Below are the code and all the weights of a small trained network. Each question names an input and a class and asks about switching units off, where a switched-off unit gives its printed mean instead of its output.

import numpy as np


def w(rows, s, z=0):
    codes = np.array(rows[::2]) - 128.0
    scale = np.full(codes.shape[1], s)
    scale[-1] = z or s
    return codes * scale


def f(y):
    return y / 2 * (1 + np.tanh(0.7978845608 * (y + 0.044715 * y**3)))


def log_softmax(a):
    a = a - a.max(-1, keepdims=True)
    return a - np.log(np.exp(a).sum(-1, keepdims=True))


def net(x, mask):
    res = np.array(x, float).reshape(1, 4) / 4 @ E
    y = f(res @ A[0][:, :-1].T + A[0][:, -1])
    res = res + np.where(mask, y, B[0][:, -1]) @ B[0][:, :-1]
    return log_softmax(res[-1] @ U[:, :-1].T + U[:, -1])


A, B = {}, {}
E = w([
[170,111,134,119,35,54,102,63,169,156,120],'x0',
[125,146,129,22,57,152,160,211,146,78,124],'x1',
[119,255,132,154,78,184,131,85,111,151,91],'x2',
[64,173,132,119,136,53,72,110,73,40,142],'x3',
],0.0082)
A[0] = w([
[129,163,127,82,74,152,139,160,131,109,118,108],'N1',
[123,224,130,160,96,180,126,91,120,148,139,91],'N2',
[141,87,128,129,54,59,121,87,140,143,130,90],'N3',
[154,85,129,132,143,187,144,145,150,180,128,119],'N4',
[128,86,124,44,82,130,138,200,145,83,133,108],'N5',
[130,87,125,224,226,89,113,45,124,171,129,95],'N6',
[128,69,126,115,146,118,127,132,118,113,135,109],'N7',
[99,126,129,136,250,202,143,195,96,95,135,92],'N8',
[119,149,130,117,133,77,113,121,108,86,136,94],'N9',
[127,109,131,121,135,128,123,133,127,125,129,251],'N10',
[132,76,131,122,148,97,131,134,139,125,149,101],'N11',
[143,87,132,116,48,68,128,95,139,156,131,113],'N12',
[98,154,129,123,167,42,100,121,89,33,137,108],'N13',
[134,70,135,115,147,91,129,142,134,121,135,148],'N14',
[127,74,126,125,149,93,121,146,131,125,118,106],'N15',
[135,58,124,122,175,101,127,160,141,119,144,121],'N16',
[156,80,130,119,100,164,143,138,148,180,126,98],'N17',
[161,80,128,138,128,181,145,145,137,189,136,103],'N18',
],0.016,0.013)
B[0] = w([
[126,89,168,127,147,134,102,142,62,138,162,202],'N1',
[120,167,141,114,134,166,129,113,64,126,29,214],'N2',
[196,129,136,83,142,138,67,143,206,122,115,204],'N3',
[46,102,129,125,120,99,143,110,168,118,123,197],'N4',
[136,83,175,123,135,138,108,158,34,140,193,241],'N5',
[140,78,178,108,126,133,115,175,35,131,216,254],'N6',
[105,163,137,130,137,131,95,135,93,128,72,166],'N7',
[236,138,131,60,144,137,50,126,221,116,124,229],'N8',
[67,79,132,120,137,135,115,145,171,141,100,169],'N9',
[172,207,79,173,89,71,254,76,128,107,208,244],'N10',
[130,132,134,127,131,166,107,125,100,147,59,169],'N11',
[190,150,120,78,167,153,100,121,192,103,134,215],'N12',
[21,78,129,134,113,113,162,114,198,138,118,235],'N13',
[129,173,122,151,116,142,134,106,94,136,81,200],'N14',
[112,146,127,109,134,146,107,123,88,126,69,169],'N15',
[122,168,128,146,131,167,148,118,91,131,64,204],'N16',
[55,95,135,120,124,106,119,131,171,125,117,186],'N17',
[45,88,127,132,123,127,135,126,176,131,113,192],'N18',
],0.024,0.013)
U = w([
[131,89,197,108,136,130,124,187,28,139,226,124],'0',
[209,170,120,61,172,130,64,114,230,85,132,127],'1',
[2,77,136,119,107,87,166,106,199,132,106,110],'2',
[110,228,138,133,134,191,140,95,41,139,6,163],'3',
[182,215,57,185,72,35,243,92,125,107,221,253],'4',
[127,132,75,175,160,89,95,172,128,168,111,89],'5',
[139,124,79,177,124,130,103,194,129,137,126,90],'6',
[132,135,92,158,142,105,99,163,128,156,119,86],'7',
],0.008,0.0057)

Each question gives the input, the list of numbers given to net, and the class t.
The units are the neurons (one row each of A and B). Each row of codes is followed by its name. A weight is (code - 128) times the scale printed after its matrix; where a second scale follows, it is the last column's (A, B and U).
mask holds one flag per neuron, in row order. A switched-off neuron (its flag False) gives its mean, the last column of its row in B, instead of its output. The means were averaged over made-up inputs and are rounded, as every weight is.
A unit's drop is (log p(t) with every unit on - log p(t) with that unit switched off) / (log p(t) with every unit on - log p(t) with every unit switched off).
The circuit of an input: a set's keep is (log p(t) with only the set's units on - log p(t) with every unit switched off) / (log p(t) with every unit on - log p(t) with every unit switched off). Starting from the 12 units with the biggest drops (on a tie, the unit counted first), units are removed one at a time, each time the one whose removal leaves the highest keep (on an exact tie, the one counted first), for as long as the keep stays at least 0.8.
units of the circuit, in order: the units of the circuit, biggest drop first
top k neurons: the k neurons with the biggest drops, biggest first
drop when u is switched off: that unit's drop, to one decimal
input [-8,3,-3,-4], class 1: units of the circuit, in order : N8
input [5,-1,4,6], class 2: top 2 neurons : N13; N8
input [6,-4,2,1], class 1: top 2 neurons : N3; N5
input [4,-4,2,-6], class 2: top 2 neurons : N5; N8
input [-3,-6,-7,-8], class 2: top 2 neurons : N4; N18
input [5,0,-6,3], class 3: top 2 neurons : N8; N14
input [1,-6,5,8], class 2: top 2 neurons : N13; N5
input [-2,2,-8,7], class 3: top 2 neurons : N16; N14
input [8,6,2,-7], class 1: top 2 neurons : N12; N3
input [-6,-6,-7,1], class 3: top 3 neurons : N16; N5; N14
input [4,-3,6,6], class 2: top 4 neurons : N13; N16; N14; N9
input [-6,-5,-1,0], class 1: top 3 neurons : N8; N5; N1
input [-3,7,-8,-8], class 2: top 2 neurons : N4; N18
input [1,-4,-8,-5], class 3: top neuron : N16
input [-3,-8,7,-8], class 0: drop when N13 is switched off : 3.5
input [-5,0,-1,-7], class 2: drop when N4 is switched off : 0.9
input [8,-5,7,2], class 1: drop when N3 is switched off : 2.2
